Here is a tiny trained network, its code and every weight. The questions are about switching its units off for an input and a class, where a switched-off unit gives its printed mean instead of its output.

import numpy as np


def w(rows, s, z=0):
    codes = np.array(rows[::2]) - 128.0
    scale = np.full(codes.shape[1], s)
    scale[-1] = z or s
    return codes * scale


def f(y):
    return y / 2 * (1 + np.tanh(0.7978845608 * (y + 0.044715 * y**3)))


def log_softmax(a):
    a = a - a.max(-1, keepdims=True)
    return a - np.log(np.exp(a).sum(-1, keepdims=True))


def net(x, mask):
    res = np.array(x, float).reshape(1, 6) / 4 @ E
    y = f(res @ A[0][:, :-1].T + A[0][:, -1])
    res = res + np.where(mask, y, B[0][:, -1]) @ B[0][:, :-1]
    return log_softmax(res[-1] @ U[:, :-1].T + U[:, -1])


A, B = {}, {}
E = w([
[105,108,91,100,139,119],'x0',
[134,142,142,141,128,135],'x1',
[192,122,148,2,175,210],'x2',
[158,142,156,158,117,125],'x3',
[125,43,143,137,10,174],'x4',
[188,124,26,208,139,188],'x5',
],0.0069)
A[0] = w([
[195,48,154,131,9,131,125],'neuron 1',
[164,98,78,179,197,156,214],'neuron 2',
[172,115,133,61,152,167,4],'neuron 3',
[139,199,134,99,193,66,63],'neuron 4',
[211,70,48,181,145,167,96],'neuron 5',
[58,112,219,101,132,86,34],'neuron 6',
[77,77,253,83,118,89,6],'neuron 7',
[88,3,150,110,26,221,118],'neuron 8',
[189,183,109,136,199,77,173],'neuron 9',
[227,94,75,21,132,102,89],'neuron 10',
[68,172,158,221,95,50,32],'neuron 11',
[3,85,39,169,118,70,180],'neuron 12',
[170,115,24,176,132,157,64],'neuron 13',
[58,108,201,63,116,53,101],'neuron 14',
[179,143,153,79,147,192,65],'neuron 15',
[198,158,86,178,115,174,221],'neuron 16',
[187,119,211,76,160,226,1],'neuron 17',
[92,167,102,220,47,59,114],'neuron 18',
],0.0073,0.0031)
B[0] = w([
[36,234,159,175,203,35,218],'neuron 1',
[111,176,165,58,77,108,225],'neuron 2',
[207,109,49,157,190,122,147],'neuron 3',
[71,185,105,143,111,83,173],'neuron 4',
[152,195,111,81,77,84,222],'neuron 5',
[212,204,16,92,60,217,179],'neuron 6',
[134,177,1,87,99,138,194],'neuron 7',
[63,184,101,138,217,23,253],'neuron 8',
[46,187,171,98,158,63,202],'neuron 9',
[183,78,117,197,202,112,184],'neuron 10',
[200,109,81,140,188,84,208],'neuron 11',
[194,50,136,115,188,102,250],'neuron 12',
[133,179,76,74,47,105,205],'neuron 13',
[199,162,88,121,58,116,220],'neuron 14',
[179,83,93,181,213,111,160],'neuron 15',
[137,150,157,97,79,102,227],'neuron 16',
[206,139,119,169,170,112,172],'neuron 17',
[222,102,109,105,187,78,237],'neuron 18',
],0.0065,0.0048)
U = w([
[208,105,92,174,188,119,25],'0',
[155,192,81,85,36,132,37],'1',
[114,135,148,126,133,117,254],'2',
[39,186,136,143,171,96,58],'3',
[130,124,160,101,125,113,219],'4',
[120,128,127,138,126,136,227],'5',
[79,75,174,153,102,193,87],'6',
[61,55,143,214,86,248,41],'7',
],0.012,0.0084)

Each question gives the input, the list of numbers given to net, and the class t.
The units are the neurons (one row each of A and B). Each row of codes is followed by its name. A weight is (code - 128) times the scale printed after its matrix; where a second scale follows, it is the last column's (A, B and U).
mask holds one flag per neuron, in row order. A switched-off neuron (its flag False) gives its mean, the last column of its row in B, instead of its output. The means were averaged over made-up inputs and are rounded, as every weight is.
A unit's drop is (log p(t) with every unit on - log p(t) with that unit switched off) / (log p(t) with every unit on - log p(t) with every unit switched off).
The circuit of an input: a set's keep is (log p(t) with only the set's units on - log p(t) with every unit switched off) / (log p(t) with every unit on - log p(t) with every unit switched off). Starting from the 12 units with the biggest drops (on a tie, the unit counted first), units are removed one at a time, each time the one whose removal leaves the highest keep (on an exact tie, the one counted first), for as long as the keep stays at least 0.8.
units of the circuit, in order: the units of the circuit, biggest drop first
unit that matters most: the unit with the biggest drop
top k neurons: the k neurons with the biggest drops, biggest first
drop when u is switched off: that unit's drop, to one decimal
input [5,1,-4,2,5,-1], class 3: units of the circuit, in order => neuron 1
input [-5,-1,-7,0,-6,8], class 1: top 4 neurons => neuron 13; neuron 2; neuron 5; neuron 16
input [-1,-3,4,4,7,2], class 3: units of the circuit, in order => neuron 1; neuron 8
input [3,5,-4,8,-4,8], class 1: units of the circuit, in order => neuron 13; neuron 5
input [6,4,-1,1,6,-1], class 3: units of the circuit, in order => neuron 8; neuron 1
input [-4,0,-8,-1,-8,1], class 0: top 4 neurons => neuron 11; neuron 18; neuron 12; neuron 1
input [-4,-3,2,3,-6,1], class 3: units of the circuit, in order => neuron 9; neuron 4
input [6,-1,6,-7,8,2], class 3: units of the circuit, in order => neuron 8; neuron 1
input [0,3,6,4,7,3], class 3: units of the circuit, in order => neuron 1; neuron 8
input [1,-1,4,-3,6,-3], class 3: units of the circuit, in order => neuron 8; neuron 1
input [-2,0,3,0,-7,7], class 1: units of the circuit, in order => neuron 13; neuron 2
input [-4,-3,-7,6,6,-2], class 0: units of the circuit, in order => neuron 18; neuron 11
input [-5,-5,1,0,-3,-5], class 1: top 2 neurons => neuron 6; neuron 14
input [4,-4,-6,-4,4,8], class 1: units of the circuit, in order => neuron 13
input [3,6,-8,5,-5,1], class 0: top 3 neurons => neuron 11; neuron 18; neuron 12
input [6,0,-6,-6,8,-2], class 3: top 2 neurons => neuron 8; neuron 1
input [6,-5,8,-1,8,3], class 0: top 2 neurons => neuron 10; neuron 3
input [1,3,4,-7,-7,2], class 3: top 3 neurons => neuron 9; neuron 4; neuron 12
input [8,5,-4,5,8,-8], class 1: top 3 neurons => neuron 6; neuron 14; neuron 7
input [0,7,8,2,7,-1], class 0: unit that matters most => neuron 17
input [0,-2,6,0,1,-2], class 0: drop when neuron 2 is switched off => 0.1
input [6,6,6,-4,-3,7], class 1: drop when neuron 11 is switched off => 0.1
input [3,7,6,6,8,-6], class 3: drop when neuron 8 is switched off => 0.6
